Look-ups in named tables: a row name and a column name give one cell, copied from the table.

puriraz
cols = vub, poz, miloko, senu, rav, tel
sufu: [167, 115, 162, 140, 117, 137]
zon: [137, 118, 227, 157, 232, 156]
tupuz: [186, 184, 170, 156, 54, 112]
kek: [159, 40, 173, 145, 141, 148]
mok: [164, 155, 201, 253, 135, 199]
muf: [159, 195, 158, 174, 107, 88]

senu of zon is 157
rav of kek is 141
rav of sufu is 117
rav of zon is 232
miloko of zon is 227
tel of mok is 199
vub of tupuz is 186
senu of mok is 253
poz of muf is 195
tel of sufu is 137
poz of tupuz is 184
miloko of sufu is 162
rav of tupuz is 54
rav of muf is 107
vub of mok is 164
tel of muf is 88
senu of sufu is 140
tel of kek is 148

fogulun:
,teda,rosam,vumev,banup,morofop
nakezu,0.29,0.05,0.30,-0.41,-0.23
busadu,-0.76,-0.20,-0.04,-0.12,-0.41
fale,-0.36,0.02,0.25,-0.40,0.12
nadip,-0.81,-0.35,-0.72,-0.37,0.18
pog,-0.36,0.31,-0.99,-0.43,-0.02
tisanob,-0.42,-0.83,-0.27,-0.45,0.23
leb,-0.34,0.60,0.32,-0.12,-0.65
kado,-0.73,0.51,-0.39,0.05,-0.97
midilup,0.00,-0.50,-0.88,-0.45,-0.07
govizu,-0.51,-0.68,-0.31,-0.38,0.11
gop,-0.44,0.23,-0.46,-0.28,-0.27
teme,0.22,0.64,-0.82,-0.52,-0.12

banup of tisanob is -0.45
banup of gop is -0.28
vumev of leb is 0.32
teda of kado is -0.73
rosam of busadu is -0.20
vumev of fale is 0.25
banup of midilup is -0.45
morofop of nadip is 0.18
rosam of nadip is -0.35
vumev of teme is -0.82
banup of nakezu is -0.41
vumev of govizu is -0.31

vogaf =
,mogu,sunofo,sem,zul,zigem,pim,paza,lenoni
tize,54,56,51,50,64,54,56,54
foz,35,55,59,61,60,54,59,55
kif,43,56,53,54,13,52,59,55
zuguba,91,55,54,57,49,58,58,55

What is the lenoni of zuguba in vogaf? 55
What is the sunofo of kif in vogaf? 56
What is the lenoni of tize in vogaf? 54
What is the mogu of zuguba in vogaf? 91
What is the mogu of foz in vogaf? 35
What is the zigem of foz in vogaf? 60
What is the zigem of zuguba in vogaf? 49
What is the sem of foz in vogaf? 59
What is the zul of zuguba in vogaf? 57

vub:
|  | gipevi | boboti | gizil | zes | bot | liret | dazede | bafozo |
|---|---|---|---|---|---|---|---|---|
| nebu | 2347 | 1718 | 1919 | 1878 | 1883 | 1483 | 1710 | 1774 |
| tamu | 1336 | 1146 | 662 | 1426 | 1314 | 1902 | 1465 | 3849 |
| ret | 1924 | 1576 | 1374 | 787 | -394 | 1967 | 1443 | 4043 |
| fim | 4368 | 5365 | -3870 | -3122 | -934 | 1497 | 5688 | 5463 |
| nal | 1000 | 3453 | 2712 | 1108 | 2190 | 2320 | 851 | 1228 |
| bik | -1195 | 3238 | 5672 | 4544 | 1346 | -488 | -183 | -1339 |
| tudofes | 1362 | -1216 | -1281 | 3786 | 1388 | 1220 | 4340 | 6523 |
| rozu | -668 | 3664 | 6257 | 5503 | 870 | -596 | -189 | -667 |
| bifizo | 2325 | 1888 | 516 | -57 | -991 | 1763 | 1038 | 5618 |
| teses | 4748 | 5286 | -3901 | -3088 | -1514 | 1387 | 5635 | 5797 |
| luk | 5043 | 5918 | -5531 | -4153 | -2249 | 1156 | 7507 | 6763 |
| nitaseb | 5838 | -1733 | 8182 | 5845 | 3051 | 5001 | 4528 | 6480 |
| vik | 6668 | -1807 | 8009 | 6176 | 3716 | 4893 | 5273 | 6511 |
| petova | 2294 | 1645 | 1721 | 1760 | 1798 | 1320 | 2127 | 1599 |

nebu, boboti => 1718
ret, gipevi => 1924
nitaseb, liret => 5001
fim, bot => -934
vik, liret => 4893
tamu, bafozo => 3849
luk, gizil => -5531
petova, zes => 1760
vik, boboti => -1807
luk, bafozo => 6763
tudofes, gizil => -1281
ret, dazede => 1443
vik, gizil => 8009
fim, gipevi => 4368

Table poz
         zuzol    fid
vati     0.633  0.655
raz      0.663  0.730
fil      0.613  0.688
vul      0.439  0.748
fis      0.607  0.529
tabo     0.650  0.674
dera     0.841  0.656
bep      0.810  0.543
gasim    0.657  0.601
tesebo   0.649  0.608
dagaviz  0.584  0.461
lep      0.495  0.626
lig      0.199  0.894
moluki   0.628  0.651

zuzol of lep: 0.495
zuzol of tabo: 0.650
fid of vul: 0.748
fid of tabo: 0.674
fid of lep: 0.626
fid of dera: 0.656
zuzol of bep: 0.810
fid of bep: 0.543
zuzol of vul: 0.439
zuzol of raz: 0.663
fid of vati: 0.655
fid of tesebo: 0.608
zuzol of tesebo: 0.649

sinef
fields: vemumi, vadul, maveda, lofel
pomati: [41, -42, -21, -5]
faf: [56, -14, 41, -30]
goti: [-70, -20, -35, 29]
natas: [2, 20, -68, 18]
mez: [55, -30, -30, -42]
bulifum: [-12, -27, -16, 44]
biroma: [-22, -47, -35, 17]
bar: [11, -31, -20, -51]
tutalob: [-28, 5, 1, 45]
dig: [19, -32, -32, -1]
kago: [-50, 72, 15, -8]
vog: [-7, -95, -83, 9]
zafikar: [58, -6, -33, 29]
visi: [-31, 9, -30, 28]

lofel of goti = 29
vadul of zafikar = -6
lofel of tutalob = 45
vemumi of bar = 11
vemumi of tutalob = -28
vadul of mez = -30
maveda of tutalob = 1
vemumi of visi = -31
vadul of dig = -32

Table boke
,zekitud,rodis,zag,dakel,kofin,zesek,kas,luso
forodud,53,42,51,57,54,48,64,52
rubuv,50,74,48,42,77,58,42,28
gab,55,34,50,64,59,52,66,56
dem,50,63,22,38,23,40,62,68
zato,50,79,48,35,80,62,36,30
vafo,49,47,48,52,50,47,48,43
nebab,55,31,55,69,62,55,75,60
gek,52,72,51,44,76,55,40,29
zepo,51,60,27,41,30,44,63,65
fis,50,63,18,37,26,43,73,73
ranekig,48,62,42,43,69,55,44,35
num,32,26,21,28,59,49,50,24
dar,57,29,54,70,62,53,77,61
fid,50,64,17,36,23,39,64,73

rubuv, dakel: 42
gek, dakel: 44
dem, dakel: 38
dar, zag: 54
ranekig, zesek: 55
num, kofin: 59
vafo, zesek: 47
fis, luso: 73
gab, kas: 66

raneve.csv
,gat,mozugor,kameta,domib,lomutu,pov,suk
noral,131,144,144,132,123,143,127
sobesi,190,149,136,177,144,60,118
kas,66,166,170,95,115,175,112
matik,170,135,132,186,147,66,101
supeto,126,195,170,149,161,141,141
vob,171,158,125,223,242,128,110
fufebu,190,146,156,208,235,140,81
posotef,180,158,161,227,218,138,77
regepu,152,170,183,186,29,161,226

suk of matik = 101
lomutu of posotef = 218
pov of noral = 143
suk of regepu = 226
kameta of matik = 132
mozugor of kas = 166
pov of sobesi = 60
gat of matik = 170
mozugor of fufebu = 146
lomutu of vob = 242
Which row has the largest suk? regepu

lib =
	sib	zosure	pedifif	tev	tugamos	lim
nuteli	48664	47737	55989	78740	50187	60286
pof	41075	28956	55920	40875	27458	23608
gam	47991	58443	55576	80109	49240	66593
segef	29886	61224	54706	28396	61681	38698
tem	45303	69206	59992	77340	51298	52332
risegi	44525	55981	58045	77843	45293	44951
zaki	49281	29265	38360	15417	47956	36178
sinegi	45537	27145	36457	16640	46194	36087
tirok	48307	51939	56167	77846	46402	45503
losazud	41478	58532	58044	78535	46367	51739
sufog	46414	33695	37226	16136	51289	34212
viruben	43328	45984	55928	77701	47241	62042

tirok, zosure => 51939
sufog, pedifif => 37226
tirok, tugamos => 46402
risegi, sib => 44525
sufog, tev => 16136
tirok, sib => 48307
tem, lim => 52332
tirok, tev => 77846
losazud, lim => 51739
zaki, lim => 36178
segef, zosure => 61224
gam, sib => 47991
nuteli, tev => 78740
gam, lim => 66593
risegi, tev => 77843
segef, tev => 28396
nuteli, tugamos => 50187
tem, zosure => 69206
segef, tugamos => 61681
Row with the largest pedifif: tem

